Each row is followed by its grade, which names the range that a hidden value of the row falls in. A new part has a new value, new ranges and new names.
[ 287 -113    8  343   81  -97  276  193  -81 -303 -116  -85   11 -171
 -240 -241  234  104   97   24  269   85 -200   26 -197 -150  324   39
 -155  -56   -1 -307  -97  152   94  167 -230   10  231    7  111 -115] : S
[ -87  203   95 -123  -68  -49 -299  279  106  222   42  105  132  -78
   25    1   -1 -238  -73  -94 -275  300  -27  271  326  -77  -99  519
   51  -45 -260  -71   98  -86  -56  -55  -96 -214   -7  -35   60  -17] : U
[-153   52  178 -193   45  142  -84  342   37  149 -181  234   92 -211
  349  100  -80 -253 -368 -127   16  285  -70  110   87  125  227  570
  200 -183   54   16   16   37  -47   -3  107 -274 -102 -180 -267   90] : S
[-388  224   85  -93 -104  175 -318 -232  320   45  125  288  317  152
  145  -43   87 -458 -313   -3 -185  355   -4  114  298   69  -52  270
   14   32  333  100   88 -394  146  -73   10   76 -246  -48   60  133] : L
[  60  -23 -116  -14   67  -67 -251 -132  159  -17 -137  193    1  -93
 -136 -100  -26 -201  -93   31   -3  166   51  239  198 -119  102 -209
 -128  227   44  113  116 -285   82 -152 -172   90  159 -239  153  -65] : J
[ -75  237   98 -200   11  187   23  147  164  343  153  -60 -291   20
  139   89  -64  -90  -83  -25 -238  -68   38  104    8    5  -70  384
  334 -415  -66  -40 -138  -96   86  144  -29  -62 -317  -90 -240  233] : L
[ 289 -125  248  -32  174  399  -57   15   74   30   37  -42 -213 -343
  197  191   32  305   27  -35   51 -358 -171   14  -67  -60  328  -60
  170   18  -26   92 -123   19 -139   81   67 -335   43  -50   67  -93] : H
[ 138 -201 -244  280   45 -259   53   61  -30 -184 -295  -19  -32   68
 -397 -203  199 -160 -117   29  236  230  -40  221 -118  -48   72 -152
 -148   17   93 -135 -114 -105  211  -69 -109  298  224 -131 -210  -80] : V
[ 285  212  115  -56  154  360  108 -278  209   85  356 -224 -452  -74
  -20  -46   49  194  384   70 -184 -432   98   88  -85 -331   73 -280
  129  -47  -62  -90  -85 -293  132  230 -375   74 -150   38  324  114] : L
[  46    2  -41 -264   83  158 -349   52  105  364 -151   24 -272  -17
   69  183  -50 -182 -186 -133 -116    2  158  412  107  -39 -160   27
  248   23 -105  157  -73 -309   40 -168   68   -6  -54 -166 -366   48] : V
[ 354  -36   71  199  198   25  276  324  -70  -28   88 -288 -343 -143
 -145   21   33  395  244   45 -117 -282  -99   29 -171 -141  144   92
   73 -273 -343 -184 -201  177  -60  240  -94 -168   80   30    6 -117] : X
[ 224   -2   65   28  262  223   42 -177   86 -153   75  -26 -174 -148
   21  -42    9   79  201   57  -70 -158  104  125   -7 -240  258 -320
  -71  208    0    1   40 -290   44   68 -263   40   73  -44  307  -66] : X
[-309  133 -137  136   54 -203 -217  -14  157 -105   61  145  284  325
 -179  -83    8 -340 -147   88 -427  431  142  217  349   15 -206  152
 -211   70  -15   63  100 -384   96 -106  -14  208  -31  -23   64  -91] : X
[  16   19 -198  -72  -16   85 -278 -316  233  193  -67   -3 -236  198
 -211  -33  130 -267 -140  -21    6   15  143  353   30  -82 -232 -295
  100   63  177  102 -119 -473  274 -148  -66  357  -81 -133 -250  111] : J
[ 197    8 -155  325  203 -286  271  108  -39 -322   -9  -92  -57   13
 -370 -288   41   23  260  149 -103  140   77  118  -15 -249  170 -149
 -302   28 -177 -239   46 -104  127  125 -398  217  225  -50  304 -139] : S
[ 153  103 -114  289  249 -140  184  -76   96 -229  288 -191 -184  152
 -352 -140  -35  202  389  237 -456 -134  140   61   99 -249   -4 -278
 -240   -4 -266  -75    9 -251   63  158 -308  196   71   26  430 -155] : X
[  51  261   88    7  124  116  102 -188  239  -57  356   -7 -146  -66
  -22 -134  -79   40  273  177 -333 -133   57  -30  141 -229  175  -84
  -60  -51  -47  -49   96 -245   75  197 -385   29 -111  -65  532   67] : L
[ 178  -85  222 -199  104  398  -50  267  -33  233 -213  -17 -232 -292
  323  198   79    2 -222 -229  238  -88  -85  202 -193   16  201  303
  370 -141   23  -36 -193   49  -26   35  131 -279  -65  -63 -451   80] : X
[ 403 -139  -14  284  239  -11  121   48  -58 -262   -6 -177 -150 -146
 -260 -102  128  266  299   59    0 -151  -29  141  -83 -262  216 -289
 -185  168 -207 -142  -50  -63   -7   88 -238    5  289   39  272 -245] : C
[ 398 -148  259   64   46  236  -48  375 -121   -8 -211  -57    3 -452
  109   26  253  166  -18 -234  373   -7 -288  181 -146 -137  309  306
  105   52 -136 -222 -120  262 -115   73  -27 -418  244   68  -66 -154] : S
[ 524    6  192 -145  222  412  145   64  -28  121  -31 -199 -506 -417
  149   12   71  218  277 -134  223 -369   32  218 -270 -347  316 -144
  227   29 -144 -188 -108  -46   36  182 -343 -161   61  -24   58   60] : S
[ 574 -265  -50  299  211   24  266   72 -124 -233 -159 -265 -347 -242
 -311 -135  225  319  269   16  331 -271 -109  132 -343 -261  324 -382
  -72   61 -100 -233 -193   59   79  129 -254   61  320  -14   46 -163] : H
[ 446   -4  -32  194  259  -19  277  204  -75  -38   99 -364 -459  -75
 -274  -50   36  362  406   59 -159 -312   61  158 -177 -294   55 -154
    7 -138 -409 -220 -163   -1   21  216 -273   17  133   43   93 -121] : X
[ 505 -100  250   93  -16  117  169  440 -131    2 -156 -120 -134 -573
   -3 -110  240  223  126 -160  452  -82 -377   71 -242 -203  457  345
  118 -131 -185 -388 -120  424  -72  194 -240 -417  257    1   64  -59] : U
[ 305 -259   18   89  139   -2   48  414 -208  -52 -435  -40  -82 -273
  -29  -10  170  -29 -138 -188  377  156  -94  291 -213  -68  255  168
   55   31  -93 -192 -129  126    3  -34   -9 -122  276  -69 -363 -122] : C
[ 192   92    1  264  182 -115  197   88   50 -220  211 -122  -79  -43
 -241 -159   -3  206  321  164 -282  -61  -14    7   75 -227  151  -45
 -206  -43 -258 -156   28  -41    0  195 -304   -3  120    9  442 -153] : S
[ 431 -161  -10  340  213   43  164  -81   -1 -292   70 -217 -200 -127
 -306 -112  179  347  329  111   42 -281  -94   53 -140 -252  240 -408
 -176  128 -112 -125 -113  -62   27  129 -224   47  252   49  314 -222] : H
[ 147  110  213  111   -6  -62   86  344   50  -35  161   14   60 -331
  -28  -87   -3  161  142   60 -137   24 -286  -84  137 -100  311  447
  -34 -203 -273 -192   49  272 -149  189 -197 -401   99  -46  392  -86] : U
[-136  208  188 -178 -134   33 -341  450  105  395   71   61   96  -83
  131  155   -4 -148 -194 -151 -320  226 -141  227  305   59 -182  800
  240 -266 -319  -36  -25   78 -139  -23  133 -402 -120   -2 -176   12] : U
[-100 -112  -34  187   69 -299   29  520 -123 -164 -326  176  292  -75
  -59  -76   16 -221 -307  -40   32  524 -112  134   95  115  191  506
 -130 -106  -88 -119   28  148  -38  -47   77 -118  193 -134 -214 -147] : X
[-306  380  140 -288 -104  239 -324  -62  346  429  344   66  -61  161
  174  141  -62 -254 -138  -12 -515   40   59  154  321   36 -286  446
  293 -264  -33  113  -19 -322   51   20   37  -83 -420  -25  -56  222] : U
[ 165   66   51 -157   69   61 -197  433  -71  325 -160 -106 -190 -104
   40  108   46  -98  -46 -234  -89  124   81  450   44 -134 -163  401
  216  -77 -374 -128  -86  -44  -29  -38  -29 -174   45    5 -345  -28] : S
[ 194   13 -160  331  194 -308  271  126  -45 -324  -15  -89  -39   10
 -381 -302   48    7  256  146  -97  166   68  121   -8 -250  169 -125
 -310   26 -184 -254   54  -93  127  122 -410  217  233  -50  305 -142] : S
[  23  132  -77  -17   -9 -282   25  437  -38  146 -133    3  -58  -59
 -157 -148  -13 -259  -29  -55 -101  348   31  276   92 -111  -16  458
   25 -217 -284 -250   33   21   77   20 -247   -8   63 -131 -121   51] : U
[ 299 -172  126  150  -54  110 -270   89   88  -15  -97   49   69 -321
 -104   27  203  212  -84  -74  222  -73 -373   84   64  -43  191   38
  -15  103  -48   30  -95  163 -120  -43   86 -342  263  -51  114 -229] : J
[ -39   34  258 -302  -89  376 -301  214   66  298 -235  196   81 -283
  398  124  143 -323 -407 -300  279  239 -138  268   12   54  135  545
  331  -39  168  -35  -58  -24   12  -73  111 -300 -104  -73 -384  148] : L
[ 346 -150   79  -80  119  337 -195 -179   86   41 -148    2 -226 -287
   45   40  148   44    6 -110  276 -197  -38  255  -91 -192  229 -328
   96  267  104   50  -68 -215   47  -68 -118  -53  145  -94   15  -44] : V
[ 234 -175  157   61    2   36   24  576 -189   22 -400   25   67 -369
   90   -9  211  -41 -244 -248  438  251 -273  200 -177    5  289  539
  134 -123  -80 -260 -138  337  -51   30   55 -333  214  -41 -371  -79] : S
[  45   84  142 -134   39  231 -354  -58  270  244  197   74 -129 -145
   97  211 -113  160  -48   31 -325 -227 -101   69  286   -7   -7   47
  144  -30 -143  273  -18 -123 -151  -27  117 -305  -66 -133  164  -75] : J
[-281  -69 -201  181  -61 -328 -238  167   94  -35 -190  181  279  247
 -250  -38   58 -339 -402   42 -154  480  -55  189  242  196 -155  274
 -118  -90   58   83  -31 -142   84 -183  202  141   51 -150 -291  -98] : V

Part 2:
[ -83   13 -235   66 -175 -139  -61  262   46  108    7  -24  -29  -85
  -67   63  -85   62  -61   17   29  -76  -53  -25 -121 -257  -11  110
  184 -109  -72  199   90  137 -165  -74  -42  -73  162    4 -110 -165] : F
[ -90   27   45 -312 -236 -493   20 -170  685   66  344  139  -58  259
  168   -4  181 -353  -32 -129  169  429 -211  102  138  617 -113  -17
   57  550  568   73  298  -10   67  471 -126 -278  259   26 -564  -75] : B
[-625 -114 -273 -460  319  688  -22  359   25 -352 -215  196  -52  243
   55   84 -499  367  183  178  -54 -200  147 -343  -66 -454 -421  366
 -170 -298  -61  296   64  151  206 -256 -156 -109 -118  -19  109 -105] : T
[ -38   50    7 -429  -72 -371  142 -188  610    5  359  213 -126   60
  -53 -177   76 -128  206 -153    1  426 -213  268  232  826   30  196
  152  361  835  217  287   42  181  572  -46  -10  161   39 -658  -26] : N
[-698 -289 -223 -322  262  682  -42  157    8 -458 -271   17 -180  254
  260  150 -495  395   16  187  -40 -269  118 -284   22 -425 -372  284
 -152 -267   55  377  -67  174  242 -298  -52  -44   -6   42  152  -69] : E
[ -90  109 -478  176 -229 -224 -168  249  145  242  -45 -157  -52  -73
   16   65  -86  -85  -89  140   28  -90   30   31 -182 -190  -65   -3
  263   -7   17  250  190  222 -281 -179  -25  -56  199  -80 -170 -325] : F
[-455   86 -100 -304  256  485 -110  307  -91 -240 -117  502 -192 -110
  147  212 -262 -179  102  -20  -25   45  -22 -102 -147 -390 -602   95
 -134  112 -255   22  245  -32  120 -185  -66  -26 -273  128   63 -354] : B
[-379  161 -103 -318  240  416  -46  362  -87 -171  -26  509 -179 -126
   82  183 -218 -182  130  -20  -18   82  -22 -103 -179 -343 -583  117
 -132  131 -244  -20  283    6   85 -123  -62  -45 -276   85   26 -370] : B
[  41  112   14   80  -69   18  338  290 -220  -23  201  140 -230 -386
   81  185  136 -254   39  -85  -13   -2  -40 -158  -63 -200  -94  -36
 -258  103 -397 -115  164  301  -83   19   57  -93 -253  -30  118 -148] : N
[ 348 -158  372  346 -197 -236 -329   93   26   80 -223  292  203 -468
  -10  474  470 -789  231 -264   -9  102   -7  131  279 -372 -127 -453
   95 -211 -838 -425  258 -335  -71  -55 -433 -226 -354  261  -31  241] : B
[-146  -72 -196 -429 -171 -420   78 -114  789   61  232    7   52  489
   69 -173  -65  -46   74   13  196  215 -207  -97  137  659  126  257
   33  311  776  233  256  125  148  476 -237 -239  404  -79 -620  124] : F
[ 283 -154  379  263 -184 -142 -221   99   27   18 -165  224  212 -458
  -67  421  460 -614  275 -268  -96  130   99  104  330 -344 -109 -416
   54 -284 -818 -292  170 -268  -70  -60 -386 -286 -398  206   29  241] : P
[-223  121 -254 -258  133  268  182  442  -43  -60   30  255  -60  -38
  -51   42 -228   24  187   59   10  -89    4 -313 -163 -273 -197  262
 -215  -55 -206   53  225  244   31  -51 -123 -108 -161  -80   19 -136] : M
[ 166 -136  325  123 -175 -127 -282   82  163    3 -148  229  251 -311
  -79  363  390 -523  260 -251  -84  195  114  102  319 -280 -166 -358
   99 -240 -666 -181  168 -306  -53  -36 -403 -339 -315  191  -43  187] : P
[ -54   27   36 -266 -239 -546  -26 -175  675  101  314  182  -78  250
  202   17  177 -438  -60 -123  213  408 -283  125  104  612 -112  -26
   85  595  575    1  340  -39   67  481 -137 -223  287   55 -598  -79] : B
[ 117  -93  -35  172 -107  -78  199  259 -116   15   -4   37  -67 -223
   69  194   70 -217   64  -23   75 -196  -96 -259   -1 -284  105   16
 -194 -125 -406 -152  143  243  -32   -8 -138  -98 -105   -5   61  133] : F
[ -77   18  -91 -427 -119 -392  113 -175  689   36  298  141  -43  199
  -12 -189   28 -127  175 -105   57  357 -202  132  212  791   83  198
  103  356  809  240  283   71  163  529 -130  -98  236    1 -644   26] : G
[ 101 -197  457  107 -178 -127  222  110 -372 -178  228  184 -215 -511
 -220  100   98  336 -119 -382  -79   21 -329  197   69 -300  196  223
  196 -271 -186  125 -225  -27    9  200  199  134   87  296   21   64] : G
[  66  -20   79 -266   -2 -252  163  -99  276  -42  245  278 -178 -224
 -175 -153   21   -7  249 -210  -73  251 -279  310  213  571  144  277
  206   92  620  173  199   28  197  479    8  203   75  139 -515   43] : G
[  70  134   81   98  -78  -28  312  280 -222   -4  240  183 -257 -414
   97  225  195 -323   13 -109    1   55  -59  -95  -74 -193 -161  -84
 -225  163 -404 -180  193  255  -93   43   77  -94 -267    3   94 -186] : P
[ -17  -26 -144 -394  -39 -355  107 -126  602   42  209  187  -54  146
  -88 -227  -76  -60  245  -71   60  232 -276  133  181  741  172  326
  147  216  837  204  305   80  217  524 -153   59  249   24 -670  103] : M
[ 168 -319  197   98 -124  -27 -292  202  224    3 -326   38  450  -56
 -191  331  240 -236  378  -75  -54  -85  219 -127  362 -452   19 -173
   90 -670 -692 -138  101 -222    1 -122 -612 -408 -229   93   -9  500] : T
[ 116 -180  198   51 -146  -63 -237  106  197  -16 -214  168  319 -225
 -142  264  254 -352  321 -204 -102   91  125   -7  323 -258  -29 -214
   65 -361 -589  -52  123 -228  -17  -52 -454 -329 -263  142  -46  283] : G
[-144  -73 -174 -328 -232 -400   53  -72  702   70  198  -24   83  435
  102  -94  -19  -99   10   -8  192  193 -162 -153  108  479   99  155
  -12  302  532  210  215  116   74  364 -240 -319  361  -76 -492   95] : M
[ 106 -285  378  -55  -54 -115  244  123 -155 -163  240   54 -164 -219
 -304   22   18  554   45 -179  -46  -55 -249  184  156 -109  231  416
  288 -489  211  126 -162   48  137  324   86  159  186  196 -183  257] : E
[-340 -175 -326   24  -25  127  -45   47   71 -140 -181  -68 -209   25
  293  102 -282    6 -104  109   58 -223  -86 -139  -42 -169  -75  105
  -39   15  116  260   63  231   48 -173   -2   49  145   41  -32 -121] : F
[ -92  114 -557  248 -229 -246 -152  195  120  256  -62 -197 -150 -129
  106   55 -110 -151 -130  172   33 -127   -4   65 -199 -115  -45  -28
  250   86  112  260  216  288 -284 -197   42   36  220  -83 -180 -379] : F
[-589 -206  -95 -120  117  489  -24  -53 -109 -447 -199  143 -352 -135
  411  187 -307   13 -113  -54  -77  -90  -59  -81   42 -264 -337   38
 -194  119  -43  333  -54  113  175 -252  134   67  -91  181  176 -252] : N
[ -68  159 -297  310 -226 -261 -167   41   25  168   25    1 -340 -369
  281  201   87 -501 -201    7   20   76  -91  253 -146  -33 -256 -264
  196  394   14   90  269  160 -251 -139  165   91   51   67 -150 -525] : B
[ 233 -216  274  166 -173  -86 -264  117  146    8 -274  165  381 -322
 -168  339  359 -467  377 -238 -117   70  163   -3  388 -348    9 -316
   55 -457 -797 -156  129 -276  -39  -87 -522 -359 -357  165   14  374] : G
[ -66   26   23 -244 -256 -528  -41 -157  659  100  304  158  -64  257
  223   38  185 -448  -81 -116  218  395 -258   94   91  554 -128  -58
   65  588  504    0  330  -29   44  436 -144 -262  281   47 -557  -89] : B
[-563  -38 -250 -505  321  653   44  450   39 -289 -103  180  -20  259
  -47   74 -433  417  233  198  -67 -141  219 -337  -82 -437 -445  392
 -142 -346  -64  259   90  181  161 -201 -162 -175 -149  -83   83 -116] : E
[ 128 -243  517  100 -152 -128  259   93 -409 -209  233  213 -232 -540
 -252   78   81  398 -106 -413  -76    2 -393  211   93 -287  262  292
  205 -317 -144  113 -254  -41   62  259  210  198  106  333    8  129] : G
[ -87   55 -317   77 -199 -173 -110  284  113  175    1  -78    5  -39
  -69   63  -77   31  -52   70   29  -63    8  -17 -142 -244  -47   75
  220  -98  -47  213  131  155 -216 -108  -63 -116  177  -45 -140 -211] : F
[ 228  -35  257  262 -174 -151   69  150 -132   16   54  166  -65 -489
   49  339  371 -504   95 -206  -31   73  -23   26  135 -258  -78 -284
  -83  -36 -612 -258  165   11  -93   12 -120 -157 -303  124   66   43] : P
[ -49  126  -59   72 -218 -163  -32  205   -3   88  150   53 -102 -295
  -78  115  112  -57  -61 -117  -81  151    3  157  -62 -177 -144  -55
  209   31 -152  196   82   71 -223  -29   74 -109    9   46  -80 -320] : N
[ 166   59  159  250 -136 -152  220  202 -240   24  178  191 -269 -470
  180  307  272 -500  -49 -147   59   24 -152  -39  -45 -218 -122 -187
 -184  195 -469 -303  214  179  -94   51   45  -48 -224   84   73 -120] : B
[-525   88 -135 -443  273  609   27  329  -54 -310  -58  394 -124  -72
   21  105 -299   91  206  -20 -145   66  130 -168  -63 -336 -520  188
 -189  -35 -212  229  129   63  128 -181  -50 -113 -321   39  119 -309] : N
